Below is a small trained network, with its code and all its weights. Each question gives an input and a class and asks what happens when units are switched off, that is, made to give their printed mean instead of their output.

import numpy as np


def w(rows, s, z=0):
    codes = np.array(rows[::2]) - 128.0
    scale = np.full(codes.shape[1], s)
    scale[-1] = z or s
    return codes * scale


def norm(h):
    return h / np.sqrt((h * h).mean(-1, keepdims=True) + 1e-5)


def f(y):
    return np.maximum(y, 0)


def log_softmax(a):
    a = a - a.max(-1, keepdims=True)
    return a - np.log(np.exp(a).sum(-1, keepdims=True))


def net(x, mask):
    res = np.array(x, float).reshape(1, 6) / 4 @ E
    u = 0
    for l in range(2):
        y = f(norm(res) @ A[l][:, :-1].T + A[l][:, -1])
        res = res + np.where(mask[u : u + 8], y, B[l][:, -1]) @ B[l][:, :-1]
        u += 8
    return log_softmax(norm(res)[-1] @ U[:, :-1].T + U[:, -1])


A, B = {}, {}
E = w([
[107,129,114,5,134,234],'x0',
[85,200,36,173,112,109],'x1',
[121,94,148,147,10,130],'x2',
[216,93,44,59,125,95],'x3',
[89,23,77,124,157,210],'x4',
[60,145,81,248,211,214],'x5',
],0.0016)
A[0] = w([
[126,231,63,80,217,171,2],'0.n0',
[174,125,97,36,69,130,173],'0.n1',
[63,97,175,53,113,215,177],'0.n2',
[89,122,112,123,4,134,47],'0.n3',
[153,142,79,180,118,68,31],'0.n4',
[119,59,181,173,76,98,197],'0.n5',
[102,116,197,139,105,185,29],'0.n6',
[125,135,106,144,126,86,72],'0.n7',
],0.0031,0.0026)
B[0] = w([
[98,209,93,71,165,142,161],'0.n0',
[57,84,179,172,206,121,240],'0.n1',
[191,137,58,191,82,97,250],'0.n2',
[3,140,90,92,64,106,159],'0.n3',
[176,150,69,156,108,115,152],'0.n4',
[117,228,90,70,156,156,231],'0.n5',
[167,152,152,145,87,177,142],'0.n6',
[170,122,91,146,113,119,137],'0.n7',
],0.0037,0.0024)
A[1] = w([
[98,206,166,207,101,105,152],'1.n0',
[155,136,185,162,68,212,40],'1.n1',
[141,124,217,78,130,60,30],'1.n2',
[193,128,83,187,133,23,46],'1.n3',
[162,2,89,75,168,167,14],'1.n4',
[81,120,65,204,142,186,108],'1.n5',
[78,119,175,223,196,153,1],'1.n6',
[176,132,215,64,106,66,11],'1.n7',
],0.0041,0.0025)
B[1] = w([
[150,37,99,111,147,147,251],'1.n0',
[162,175,156,161,87,223,153],'1.n1',
[166,172,213,49,100,66,177],'1.n2',
[213,173,90,199,65,141,199],'1.n3',
[162,2,83,99,150,156,192],'1.n4',
[139,143,207,89,137,81,252],'1.n5',
[8,88,212,222,183,77,171],'1.n6',
[153,166,231,66,136,81,183],'1.n7',
],0.0047,0.0026)
U = w([
[94,225,74,70,205,157,92],'0',
[188,166,229,50,95,49,173],'1',
[58,105,196,220,188,115,205],'2',
[29,124,91,98,31,105,82],'3',
[161,2,83,67,166,162,147],'4',
[215,167,63,221,98,67,142],'5',
[148,139,179,159,62,230,6],'6',
],0.011,0.0019)

Each question gives the input, the list of numbers given to net, and the class t.
The units are the neurons (one row each of A and B). Each row of codes is followed by its name. A weight is (code - 128) times the scale printed after its matrix; where a second scale follows, it is the last column's (A, B and U).
mask holds one flag per neuron, layer by layer. A switched-off neuron (its flag False) gives its mean, the last column of its row in B, instead of its output. The means were averaged over made-up inputs and are rounded, as every weight is.
A unit's drop is (log p(t) with every unit on - log p(t) with that unit switched off) / (log p(t) with every unit on - log p(t) with every unit switched off).
The circuit of an input: a set's keep is (log p(t) with only the set's units on - log p(t) with every unit switched off) / (log p(t) with every unit on - log p(t) with every unit switched off). Starting from the 12 units with the biggest drops (on a tie, the unit counted first), units are removed one at a time, each time the one whose removal leaves the highest keep (on an exact tie, the one counted first), for as long as the keep stays at least 0.8.
units of the circuit, in order: the units of the circuit, biggest drop first
unit that matters most: the unit with the biggest drop
k most important neurons: the k neurons with the biggest drops, biggest first
top k neurons in layer l: the k neurons of layer l with the biggest drops, biggest first
drop when u is switched off: that unit's drop, to one decimal
input [-8,-6,7,-4,7,-1], class 6: 2 most important neurons : [0.n1; 1.n1]
input [-1,-2,8,1,0,-1], class 3: unit that matters most : 0.n3
input [7,-2,-4,-6,0,-4], class 6: top 3 neurons in layer 0 : [0.n2; 0.n5; 0.n6]
input [-4,-5,8,1,7,2], class 6: units of the circuit, in order : [1.n0; 0.n5]
input [-6,3,3,-4,4,-8], class 3: 2 most important neurons : [0.n3; 1.n5]
input [2,-1,-1,-2,-8,4], class 2: units of the circuit, in order : [0.n5; 1.n6]
input [5,7,4,1,-4,-5], class 3: units of the circuit, in order : [0.n3; 1.n5; 0.n1]
input [0,6,1,0,5,-7], class 3: 2 most important neurons : [0.n3; 1.n0]
input [0,-8,-3,-8,7,-2], class 6: top 4 neurons in layer 0 : [0.n1; 0.n6; 0.n2; 0.n5]
input [-7,8,0,-7,8,-6], class 3: units of the circuit, in order : [0.n2; 0.n1; 0.n5; 0.n3]
input [-3,-7,8,-6,5,-5], class 6: units of the circuit, in order : [1.n1; 1.n5]
input [-1,5,5,-7,4,-1], class 3: units of the circuit, in order : [0.n3; 0.n1]
input [-3,-4,8,-2,8,-8], class 3: 3 most important neurons : [0.n3; 1.n5; 0.n2]
input [-3,7,3,-2,4,-2], class 3: 3 most important neurons : [0.n3; 0.n2; 1.n3]
input [7,6,-2,-8,4,-7], class 3: unit that matters most : 0.n2
input [6,3,-5,0,-2,-5], class 0: 2 most important neurons : [0.n0; 1.n5]
input [3,-5,7,5,-4,3], class 6: 3 most important neurons : [1.n0; 1.n1; 0.n2]
input [-5,-2,5,-8,-1,-2], class 6: 2 most important neurons : [0.n1; 0.n5]
input [1,3,3,7,0,7], class 0: top 3 neurons in layer 0 : [0.n2; 0.n0; 0.n1]
input [6,6,-1,0,1,-6], class 3: top neuron in layer 0 : [0.n5]
input [7,2,-2,-7,-8,0], class 0: drop when 1.n0 is switched off : 0.2
input [-4,6,2,-5,5,-4], class 3: drop when 0.n1 is switched off : 0.1
